Look-ups in named tables: a row name and a column name give one cell, copied from the table.

pifefig.csv
,debuvu,zup,loka,fel,ruf
pirumel,74,51,34,40,16
fir,174,192,119,68,17
laru,182,85,63,47,176
fariken,78,238,119,190,88

fariken, zup => 238
pirumel, zup => 51
laru, debuvu => 182
fir, fel => 68
pirumel, ruf => 16
fariken, fel => 190
fir, debuvu => 174

zom =
	gasi	pofuzen	salo	zimet	ravuf	sepomo	kovogos
lag	7.7	6.7	2.5	3.3	3.3	8.6	6.7
pomura	5.4	5.2	3.2	5.7	8.2	5.8	6.6
rez	8.1	8.0	8.2	7.5	6.6	8.9	7.3

rez, salo -> 8.2
pomura, sepomo -> 5.8
rez, sepomo -> 8.9
lag, salo -> 2.5
pomura, zimet -> 5.7
lag, gasi -> 7.7
lag, pofuzen -> 6.7
rez, kovogos -> 7.3
pomura, pofuzen -> 5.2
pomura, gasi -> 5.4
rez, zimet -> 7.5
lag, ravuf -> 3.3
pomura, salo -> 3.2
lag, kovogos -> 6.7
pomura, kovogos -> 6.6
rez, pofuzen -> 8.0
lag, sepomo -> 8.6
pomura, ravuf -> 8.2

vib
cols = retota, zof, sozok, sov, les, batona, pabudif, vek, sukif, lig
falupor: [96, 119, 109, 171, 205, 168, 137, 142, 173, 155]
sagi: [178, 170, 164, 183, 213, 170, 154, 174, 153, 143]
sak: [160, 163, 165, 164, 115, 151, 188, 163, 141, 176]
sagovi: [125, 141, 119, 159, 173, 159, 153, 131, 189, 148]
zulofa: [231, 212, 202, 178, 139, 131, 171, 183, 153, 139]
tifubar: [206, 197, 197, 160, 96, 140, 177, 177, 146, 161]
deloro: [198, 176, 178, 175, 224, 155, 150, 171, 155, 128]
zel: [180, 190, 143, 189, 180, 134, 155, 146, 167, 126]
lozi: [51, 97, 96, 123, 69, 174, 160, 131, 203, 208]
nire: [114, 142, 130, 135, 78, 161, 180, 165, 174, 190]

lig of lozi is 208
pabudif of sak is 188
les of sagi is 213
batona of tifubar is 140
vek of tifubar is 177
les of nire is 78
retota of sak is 160
zof of lozi is 97
retota of zulofa is 231
retota of lozi is 51
sov of falupor is 171
sukif of sak is 141
Which row has the largest vek? zulofa

bekos =
,pibus,zatum,piti,fomur,vipefe,rokef,migemi,bavunof
vig,94,99,63,142,134,105,120,60
ruv,190,176,165,177,185,125,112,162
givun,154,148,128,158,159,110,119,122
larig,144,144,156,135,150,147,134,148
pigir,111,105,88,129,122,107,123,64
karapa,87,94,63,145,121,105,119,67
gega,196,177,166,178,183,126,114,162

givun, fomur -> 158
karapa, rokef -> 105
karapa, pibus -> 87
gega, zatum -> 177
larig, vipefe -> 150
vig, migemi -> 120
pigir, bavunof -> 64
karapa, bavunof -> 67
larig, bavunof -> 148
gega, migemi -> 114
karapa, fomur -> 145
gega, rokef -> 126
pigir, zatum -> 105
vig, pibus -> 94
ruv, pibus -> 190
givun, rokef -> 110

Table bopef
|  | vagato | zafete | luf |
|---|---|---|---|
| lor | -0.832 | 0.529 | -0.024 |
| pip | -0.232 | -0.507 | -0.126 |
| tem | -0.096 | -0.548 | -0.051 |
| rop | 0.644 | -0.570 | -0.142 |
| buvunil | -0.352 | 0.732 | 0.307 |
| lum | -0.201 | -0.687 | -0.580 |
| dozikit | -0.068 | 0.098 | 0.374 |
| rurir | 0.159 | 0.983 | 0.282 |
| nen | -0.306 | -0.196 | -0.041 |
| fer | 0.804 | 0.370 | 0.552 |
| rasobon | 0.245 | -0.275 | -0.218 |
| nem | 0.144 | -0.473 | 0.395 |

zafete of rop: -0.570
zafete of lum: -0.687
vagato of lor: -0.832
vagato of dozikit: -0.068
zafete of rasobon: -0.275
zafete of nen: -0.196
luf of buvunil: 0.307
zafete of pip: -0.507
zafete of rurir: 0.983
zafete of lor: 0.529
luf of pip: -0.126
luf of rop: -0.142
vagato of lum: -0.201
zafete of dozikit: 0.098
zafete of tem: -0.548
Which row has the largest luf? fer

ler
fields: gozalun, mig, pigoted, gupidem, gib, fefavit, suno
ros: [6188, 5975, 1476, 2396, 4941, 3788, 3419]
gul: [5453, 8252, 2945, 2396, 5645, 4240, 1653]
tuv: [8307, 5260, 2514, 2396, 4536, 5901, 1081]
dake: [6375, 3472, 2514, 2597, 3895, 4879, 2244]
vopa: [5502, 8185, 2514, 2396, 5732, 4240, 1653]
vizi: [5951, 5975, 5146, 3059, 4941, 5528, 1248]

ros, gib -> 4941
gul, mig -> 8252
tuv, gib -> 4536
gul, gib -> 5645
dake, suno -> 2244
tuv, gupidem -> 2396
ros, fefavit -> 3788
tuv, pigoted -> 2514
tuv, suno -> 1081
Which row has the largest gozalun? tuv

bukuv:
fields: rakip, mupoki, sem, dimilaz, perobuf, vuzene, zozi, kigoge, vonaten
difikef: [228, 165, 136, 128, 160, 120, 143, 196, 228]
lup: [134, 34, 229, 77, 131, 177, 120, 153, 200]
rep: [192, 173, 174, 175, 182, 144, 135, 203, 75]
gopa: [122, 134, 174, 130, 132, 132, 149, 193, 171]
fetiv: [158, 186, 198, 147, 170, 132, 147, 152, 130]

fetiv, dimilaz -> 147
gopa, vonaten -> 171
fetiv, zozi -> 147
difikef, rakip -> 228
lup, rakip -> 134
fetiv, kigoge -> 152
gopa, zozi -> 149
rep, perobuf -> 182
difikef, vuzene -> 120
rep, vuzene -> 144
gopa, perobuf -> 132
lup, vonaten -> 200
lup, zozi -> 120
fetiv, vuzene -> 132
fetiv, rakip -> 158
lup, vuzene -> 177
Row with the largest vonaten: difikef

zuvukor
fields: zel, gim, mov, lisalav, vazu, padupot, sebe, gube, nota
dumodeg: [32, 75, 61, 53, 57, 55, 64, 47, 51]
sofeva: [63, 48, 53, 38, 63, 46, 64, 45, 62]
vafope: [29, 48, 48, 92, 55, 55, 71, 53, 63]
rigafe: [77, 45, 55, 38, 63, 68, 70, 48, 63]
fav: [68, 44, 47, 80, 61, 74, 74, 69, 70]
sutere: [51, 93, 56, 65, 58, 53, 78, 64, 64]
zaz: [47, 80, 47, 40, 58, 63, 71, 71, 63]
lofalo: [19, 60, 66, 90, 59, 59, 58, 53, 60]

rigafe, gube => 48
rigafe, nota => 63
vafope, padupot => 55
sofeva, mov => 53
rigafe, padupot => 68
vafope, gube => 53
dumodeg, gim => 75
sutere, gube => 64
lofalo, gim => 60
dumodeg, lisalav => 53
lofalo, sebe => 58
sutere, lisalav => 65
vafope, mov => 48

vose =
	loborol	kirif	durudo
pes	133	90	130
pef	137	140	195
lis	124	143	50
zesesep	85	188	103
mit	79	223	113

lis, kirif => 143
zesesep, durudo => 103
pes, loborol => 133
zesesep, loborol => 85
pef, loborol => 137
pef, durudo => 195
pef, kirif => 140
zesesep, kirif => 188
pes, kirif => 90
mit, kirif => 223
mit, durudo => 113
mit, loborol => 79
lis, durudo => 50
pes, durudo => 130
lis, loborol => 124

papef
fields: lep, torat, nevot
dun: [17.1, 49.4, 39.4]
rupebes: [57.2, 68.3, 44.9]
kosu: [41.2, 81.4, 39.3]
tuvipar: [37.5, 72.8, 38.7]
fito: [36.0, 40.6, 38.5]
nezamir: [21.1, 75.6, 37.9]
kat: [0.5, 67.9, 40.9]
gosu: [19.3, 92.1, 38.2]
rezil: [56.3, 87.7, 42.5]
fuf: [21.2, 57.6, 37.5]
pofivu: [29.1, 82.3, 38.0]
padag: [4.0, 92.0, 38.5]
pib: [38.7, 41.3, 38.4]
fus: [52.0, 65.0, 46.2]

What is the torat of fito in papef?
40.6
What is the lep of kat in papef?
0.5
What is the torat of rupebes in papef?
68.3
What is the lep of nezamir in papef?
21.1
What is the lep of fito in papef?
36.0
What is the lep of dun in papef?
17.1
What is the nevot of pofivu in papef?
38.0
What is the lep of pofivu in papef?
29.1
What is the torat of pofivu in papef?
82.3
What is the nevot of fito in papef?
38.5
What is the torat of pib in papef?
41.3
What is the nevot of gosu in papef?
38.2
What is the torat of dun in papef?
49.4
What is the nevot of rupebes in papef?
44.9

